Below is a small trained network, with its code and all its weights. Each question gives an input and a class and asks what happens when units are switched off, that is, made to give their printed mean instead of their output.

import numpy as np


def w(rows, s, z=0):
    codes = np.array(rows[::2]) - 128.0
    scale = np.full(codes.shape[1], s)
    scale[-1] = z or s
    return codes * scale


def norm(h):
    return h / np.sqrt((h * h).mean(-1, keepdims=True) + 1e-5)


def f(y):
    return y / 2 * (1 + np.tanh(0.7978845608 * (y + 0.044715 * y**3)))


def log_softmax(a):
    a = a - a.max(-1, keepdims=True)
    return a - np.log(np.exp(a).sum(-1, keepdims=True))


def net(x, mask):
    res = np.array(x, float).reshape(1, 6) / 4 @ E
    u = 0
    for l in range(3):
        y = f(norm(res) @ A[l][:, :-1].T + A[l][:, -1])
        res = res + np.where(mask[u : u + 9], y, B[l][:, -1]) @ B[l][:, :-1]
        u += 9
    return log_softmax(norm(res)[-1] @ U[:, :-1].T + U[:, -1])


A, B = {}, {}
E = w([
[88,208,151,255,123],'x0',
[82,151,46,60,147],'x1',
[117,114,42,136,174],'x2',
[167,126,120,129,210],'x3',
[107,116,157,138,202],'x4',
[162,175,115,123,150],'x5',
],0.0092)
A[0] = w([
[49,74,208,116,58,144],'L0N0',
[142,64,204,191,227,32],'L0N1',
[218,209,214,124,49,2],'L0N2',
[234,19,62,87,88,84],'L0N3',
[164,103,188,198,236,51],'L0N4',
[159,173,45,64,124,121],'L0N5',
[86,150,171,81,75,123],'L0N6',
[192,102,43,81,42,56],'L0N7',
[28,135,144,254,121,92],'L0N8',
],0.0089,0.0037)
B[0] = w([
[59,90,104,87,104,217],'L0N0',
[106,204,176,109,199,190],'L0N1',
[146,190,222,180,1,202],'L0N2',
[188,34,82,222,104,249],'L0N3',
[135,133,196,131,226,200],'L0N4',
[212,207,109,112,128,214],'L0N5',
[117,71,154,147,114,171],'L0N6',
[187,59,143,148,227,205],'L0N7',
[120,57,51,244,119,253],'L0N8',
],0.012,0.0045)
A[1] = w([
[170,221,112,78,143,139],'L1N0',
[138,164,150,87,159,122],'L1N1',
[152,120,163,137,204,115],'L1N2',
[152,144,197,165,23,133],'L1N3',
[87,66,205,53,109,108],'L1N4',
[165,184,149,127,215,117],'L1N5',
[20,81,154,61,108,5],'L1N6',
[126,129,185,132,250,112],'L1N7',
[123,111,195,132,253,90],'L1N8',
],0.012,0.0032)
B[1] = w([
[77,145,70,85,127,170],'L1N0',
[110,140,60,139,136,139],'L1N1',
[161,183,165,140,107,201],'L1N2',
[38,118,185,72,235,254],'L1N3',
[118,185,101,200,49,182],'L1N4',
[123,216,149,122,94,218],'L1N5',
[166,97,94,138,4,166],'L1N6',
[174,178,177,191,131,233],'L1N7',
[197,180,174,196,126,232],'L1N8',
],0.017,0.0051)
A[2] = w([
[139,209,48,21,118,81],'L2N0',
[105,97,95,91,135,156],'L2N1',
[159,93,104,72,16,129],'L2N2',
[74,119,182,101,157,144],'L2N3',
[139,131,56,197,147,135],'L2N4',
[89,135,200,59,187,119],'L2N5',
[251,58,136,89,162,97],'L2N6',
[190,36,141,87,176,73],'L2N7',
[132,103,161,186,110,252],'L2N8',
],0.015,0.0029)
B[2] = w([
[165,105,124,1,170,215],'L2N0',
[141,143,149,160,151,161],'L2N1',
[222,124,103,157,72,224],'L2N2',
[144,85,153,102,100,187],'L2N3',
[68,168,106,115,125,232],'L2N4',
[90,135,181,102,70,193],'L2N5',
[141,47,127,174,197,253],'L2N6',
[142,102,191,192,184,214],'L2N7',
[138,119,92,81,133,247],'L2N8',
],0.023,0.0067)
U = w([
[47,73,99,135,109,2],'0',
[57,122,173,93,78,193],'1',
[179,60,105,171,198,156],'2',
[166,103,80,134,25,90],'3',
[163,248,164,171,168,117],'4',
[141,158,62,26,182,153],'5',
[30,166,30,141,135,136],'6',
],0.017,0.0054)

Each question gives the input, the list of numbers given to net, and the class t.
The units are the neurons (one row each of A and B). Each row of codes is followed by its name. A weight is (code - 128) times the scale printed after its matrix; where a second scale follows, it is the last column's (A, B and U).
mask holds one flag per neuron, layer by layer. A switched-off neuron (its flag False) gives its mean, the last column of its row in B, instead of its output. The means were averaged over made-up inputs and are rounded, as every weight is.
A unit's drop is (log p(t) with every unit on - log p(t) with that unit switched off) / (log p(t) with every unit on - log p(t) with every unit switched off).
The circuit of an input: a set's keep is (log p(t) with only the set's units on - log p(t) with every unit switched off) / (log p(t) with every unit on - log p(t) with every unit switched off). Starting from the 12 units with the biggest drops (on a tie, the unit counted first), units are removed one at a time, each time the one whose removal leaves the highest keep (on an exact tie, the one counted first), for as long as the keep stays at least 0.8.
units of the circuit, in order: the units of the circuit, biggest drop first
unit that matters most: the unit with the biggest drop
top k neurons: the k neurons with the biggest drops, biggest first
top k neurons in layer l: the k neurons of layer l with the biggest drops, biggest first
drop of u: that unit's drop, to one decimal
input [8,6,5,-1,-3,6], class 6: top 3 neurons => [L0N8 L2N4 L0N1]
input [5,8,4,-7,5,3], class 6: unit that matters most => L0N8
input [7,8,-8,-7,2,-7], class 3: units of the circuit, in order => [L0N0 L1N6]
input [0,3,-5,0,-3,-3], class 3: units of the circuit, in order => [L0N0 L1N6]
input [-3,-5,1,-4,-2,4], class 1: units of the circuit, in order => [L1N3 L2N5]
input [-8,-6,6,0,7,-6], class 4: top 4 neurons => [L0N1 L0N8 L1N8 L1N7]
input [-3,-7,-5,6,-3,-7], class 1: top 3 neurons => [L0N2 L1N3 L0N7]
input [2,6,1,-7,7,0], class 6: units of the circuit, in order => [L0N8 L2N4]
input [-8,-2,-5,-4,-1,-3], class 3: top 2 neurons => [L0N0 L1N4]
input [-1,4,8,5,7,8], class 5: units of the circuit, in order => [L1N0 L0N8]
input [5,6,5,-1,5,6], class 5: top 3 neurons => [L2N0 L0N3 L0N7]
input [-2,-3,-8,-3,-7,-3], class 1: top 2 neurons => [L1N3 L0N2]
input [2,8,-3,-7,2,3], class 5: top 3 neurons => [L0N5 L2N0 L0N3]
input [-8,5,3,-3,-6,2], class 2: unit that matters most => L0N3
input [-5,8,7,-7,-8,6], class 2: top 2 neurons in layer 1 => [L1N4 L1N5]
input [0,5,2,1,7,4], class 5: top 2 neurons in layer 0 => [L0N7 L0N5]
input [5,0,-8,7,-3,5], class 1: top 2 neurons => [L0N2 L1N3]
input [-4,7,-6,1,-4,-8], class 3: top 4 neurons in layer 0 => [L0N0 L0N8 L0N6 L0N4]
input [3,-1,-6,-8,6,-1], class 1: top 3 neurons => [L1N3 L0N2 L2N6]
input [2,8,3,-5,-2,7], class 5: units of the circuit, in order => [L2N0]
input [-6,5,-6,-4,0,-2], class 3: top 2 neurons => [L1N4 L0N0]
input [0,-6,-2,-8,-4,6], class 1: drop of L1N3 => 0.9
input [8,-6,5,-8,8,-6], class 6: drop of L0N8 => 0.8
input [-7,1,-5,-6,1,-7], class 3: drop of L1N4 => 0.1
input [4,7,4,6,-2,1], class 5: drop of L2N0 => 0.2
